Below is a small trained network, with its code and all its weights. Each question gives an input and a target symbol and asks what happens when units are switched off, that is, made to give their printed mean instead of their output.

import numpy as np


def w(rows, s, z=0):
    codes = np.array(rows[::2]) - 128.0
    scale = np.full(codes.shape[1], s)
    scale[-1] = z or s
    return codes * scale


def softmax(a):
    e = np.exp(a - a.max(-1, keepdims=True))
    return e / e.sum(-1, keepdims=True)


def log_softmax(a):
    a = a - a.max(-1, keepdims=True)
    return a - np.log(np.exp(a).sum(-1, keepdims=True))


def net(x, mask):
    ids = ['ΓΘΛΣζπ'.index(c) for c in x.split()]
    T = len(ids)
    res = E[ids] + P[:T]
    u = 0
    for l in range(3):
        r = res
        for j in range(2):
            rows = slice(3 * j, 3 * j + 3)
            q, k, v = (r @ M[l][rows].T for M in (Q, K, V))
            z = softmax(np.where(np.tri(T) > 0, q @ k.T / 3**0.5, -1e9)) @ v
            o = O[l][rows]
            res = res + np.where(mask[u + j], z, o[:, -1]) @ o[:, :-1]
        u += 2
    return log_softmax(res[-1] @ U[:, :-1].T + U[:, -1])


Q, K, V, O = {}, {}, {}, {}
E = w([
[207,66,127,119],'Γ',
[141,108,104,127],'Θ',
[130,20,187,101],'Λ',
[70,138,118,73],'Σ',
[166,254,160,95],'ζ',
[146,142,158,161],'π',
],0.02)
P = w([
[66,189,38,199],'0',
[182,111,129,244],'1',
[135,108,108,182],'2',
[141,101,93,154],'3',
[152,80,115,151],'4',
[136,96,88,133],'5',
[150,103,94,122],'6',
[116,110,78,73],'7',
[169,81,114,87],'8',
[229,51,144,144],'9',
[153,113,101,93],'10',
[175,130,107,61],'11',
[254,46,176,62],'12',
[155,103,159,92],'13',
],0.0061)
Q[0] = w([
[177,202,161,107],'0.h1',
[130,167,57,71],'0.h1',
[77,154,173,84],'0.h1',
[179,187,192,169],'0.h2',
[87,100,64,244],'0.h2',
[150,95,142,108],'0.h2',
],0.011)
K[0] = w([
[124,155,218,209],'0.h1',
[97,188,74,188],'0.h1',
[150,172,68,223],'0.h1',
[68,131,29,255],'0.h2',
[30,44,212,138],'0.h2',
[140,197,116,79],'0.h2',
],0.0094)
V[0] = w([
[159,105,161,96],'0.h1',
[145,175,168,129],'0.h1',
[10,151,90,151],'0.h1',
[76,104,88,48],'0.h2',
[71,164,48,166],'0.h2',
[147,93,86,157],'0.h2',
],0.012)
O[0] = w([
[95,179,82,109,188],'0.h1',
[85,66,114,99,93],'0.h1',
[206,99,175,194,3],'0.h1',
[254,113,186,162,90],'0.h2',
[161,203,158,187,85],'0.h2',
[124,149,166,67,141],'0.h2',
],0.0094,0.0065)
Q[1] = w([
[122,10,68,124],'1.h1',
[50,73,136,211],'1.h1',
[69,109,93,143],'1.h1',
[137,116,78,148],'1.h2',
[185,127,141,144],'1.h2',
[139,213,236,177],'1.h2',
],0.012)
K[1] = w([
[128,26,63,122],'1.h1',
[107,132,65,206],'1.h1',
[181,126,89,100],'1.h1',
[125,179,88,120],'1.h2',
[118,148,139,120],'1.h2',
[98,10,90,222],'1.h2',
],0.014)
V[1] = w([
[125,252,124,37],'1.h1',
[133,86,119,119],'1.h1',
[156,186,176,101],'1.h1',
[58,166,118,189],'1.h2',
[112,167,26,215],'1.h2',
[98,33,112,147],'1.h2',
],0.011)
O[1] = w([
[139,62,137,229,222],'1.h1',
[112,165,97,186,163],'1.h1',
[106,35,142,105,83],'1.h1',
[82,120,148,214,136],'1.h2',
[128,251,104,255,123],'1.h2',
[61,191,60,55,3],'1.h2',
],0.008,0.0068)
Q[2] = w([
[132,104,126,184],'2.h1',
[150,130,184,153],'2.h1',
[133,251,122,118],'2.h1',
[157,124,67,144],'2.h2',
[109,91,138,156],'2.h2',
[165,80,111,164],'2.h2',
],0.016)
K[2] = w([
[168,176,80,199],'2.h1',
[32,163,100,217],'2.h1',
[111,9,186,103],'2.h1',
[86,128,176,104],'2.h2',
[138,80,163,156],'2.h2',
[121,162,203,120],'2.h2',
],0.013)
V[2] = w([
[203,117,52,130],'2.h1',
[86,40,97,156],'2.h1',
[154,42,169,139],'2.h1',
[74,47,189,149],'2.h2',
[7,163,208,102],'2.h2',
[144,116,222,86],'2.h2',
],0.015)
O[2] = w([
[117,110,86,232,221],'2.h1',
[85,125,57,90,82],'2.h1',
[183,54,92,119,80],'2.h1',
[97,109,154,3,255],'2.h2',
[32,95,229,83,14],'2.h2',
[14,103,141,89,40],'2.h2',
],0.013,0.0045)
U = w([
[126,112,3,198,19],'Γ',
[234,191,93,136,253],'Θ',
[138,131,60,67,135],'Λ',
[237,6,229,169,80],'Σ',
[215,119,225,106,37],'ζ',
[94,121,176,245,133],'π',
],0.0052,0.0058)

Each question gives the input, a string of symbols that net reads in full, and the target symbol t.
The units are the heads (3 rows each of Q, K, V and O). Each row of codes is followed by its name. A weight is (code - 128) times the scale printed after its matrix; where a second scale follows, it is the last column's (O and U).
mask holds one flag per head, layer by layer. A switched-off head (its flag False) gives its mean, the last column of its rows in O, instead of its output. The means were averaged over made-up inputs and are rounded, as every weight is.
A unit's drop is (log p(t) with every unit on - log p(t) with that unit switched off) / (log p(t) with every unit on - log p(t) with every unit switched off).
The circuit of an input: a set's keep is (log p(t) with only the set's units on - log p(t) with every unit switched off) / (log p(t) with every unit on - log p(t) with every unit switched off). Starting from all 6 units, units are removed one at a time, each time the one whose removal leaves the highest keep (on an exact tie, the one counted first), for as long as the keep stays at least 0.8.
units of the circuit, in order: the units of the circuit, biggest drop first
most important unit: the unit with the biggest drop
which heads matter: for each layer, one digit per head in row order, 1 if its drop is at least 0.15 and else 0, layers parted by /
input Λ Λ Λ Λ ζ Γ, target π: which heads matter	01 / 11 / 01
input Λ Λ Λ Θ Θ Θ Θ ζ Λ Θ, target π: units of the circuit, in order	1.h1, 1.h2, 2.h1
input Σ Λ ζ Θ Γ π Γ Λ Γ Γ Γ, target Γ: most important unit	0.h2
input Λ Θ π Λ Γ Λ Λ Λ, target Λ: which heads matter	11 / 01 / 10
input Γ Σ π Θ ζ Λ, target Λ: which heads matter	01 / 10 / 11
input π Λ π Θ π Λ π ζ Θ Γ Θ Γ, target ζ: units of the circuit, in order	2.h1, 0.h2, 2.h2
input π Λ Λ Θ Θ Θ Θ ζ Θ Θ Θ Σ ζ Λ, target ζ: units of the circuit, in order	1.h2, 2.h1, 0.h2
input Λ Θ Σ π Λ ζ Σ Θ Θ Λ π, target π: units of the circuit, in order	1.h1, 2.h1, 1.h2
input Θ Θ Θ Θ Λ Θ Λ, target Θ: units of the circuit, in order	2.h2, 1.h2
input Σ Λ Γ Λ Γ Σ, target Γ: units of the circuit, in order	0.h2, 2.h1
input Σ Θ Λ Λ Λ ζ, target Γ: which heads matter	11 / 11 / 01
input Θ ζ Θ Θ Γ π Σ Θ Λ ζ ζ Λ Σ, target Σ: which heads matter	11 / 11 / 10
input Θ Γ Λ Θ ζ Λ Θ Θ Θ Θ Θ Γ Σ, target Σ: which heads matter	11 / 01 / 10
input Λ Θ Θ Θ Θ Λ ζ Γ Λ Θ Γ, target π: which heads matter	00 / 11 / 11
input Σ Θ Γ Θ Γ Λ, target Γ: which heads matter	11 / 00 / 11
input Σ Γ Γ π, target Γ: units of the circuit, in order	0.h1, 2.h1
input Θ Σ Θ Γ Θ Θ ζ π, target Σ: which heads matter	11 / 10 / 10
input Θ Γ Λ ζ Λ Σ Λ π, target Σ: units of the circuit, in order	1.h1, 0.h2
input Λ Λ Θ Σ π Θ, target π: units of the circuit, in order	2.h2, 1.h2
input Γ Λ Θ Θ Θ ζ Λ Λ Γ Γ, target Λ: most important unit	1.h1
input Σ Θ Θ Λ Λ Σ Σ Θ Λ Σ Λ Γ ζ, target Γ: which heads matter	11 / 00 / 01
input π π Λ π ζ Σ π Θ, target ζ: units of the circuit, in order	2.h1, 2.h2, 0.h2
input Θ Γ Θ Θ Γ Θ, target Γ: which heads matter	11 / 01 / 11
input Γ Θ ζ π Θ, target Λ: most important unit	1.h1
input Θ Γ Γ Θ Λ Θ Θ π Λ π ζ Θ, target Σ: which heads matter	11 / 01 / 10
input Λ Θ Γ ζ Θ Σ, target π: units of the circuit, in order	1.h2, 2.h1
input Θ Λ Σ Γ ζ, target Σ: units of the circuit, in order	1.h1
input Θ Σ Γ Θ Λ π, target Λ: units of the circuit, in order	2.h1, 1.h2
input π Γ Θ Θ Γ ζ π Θ ζ Θ Θ Θ ζ, target ζ: which heads matter	11 / 11 / 11
input Γ Θ Θ Θ ζ ζ Σ Θ π Γ Λ π, target Λ: units of the circuit, in order	2.h2, 2.h1, 1.h1
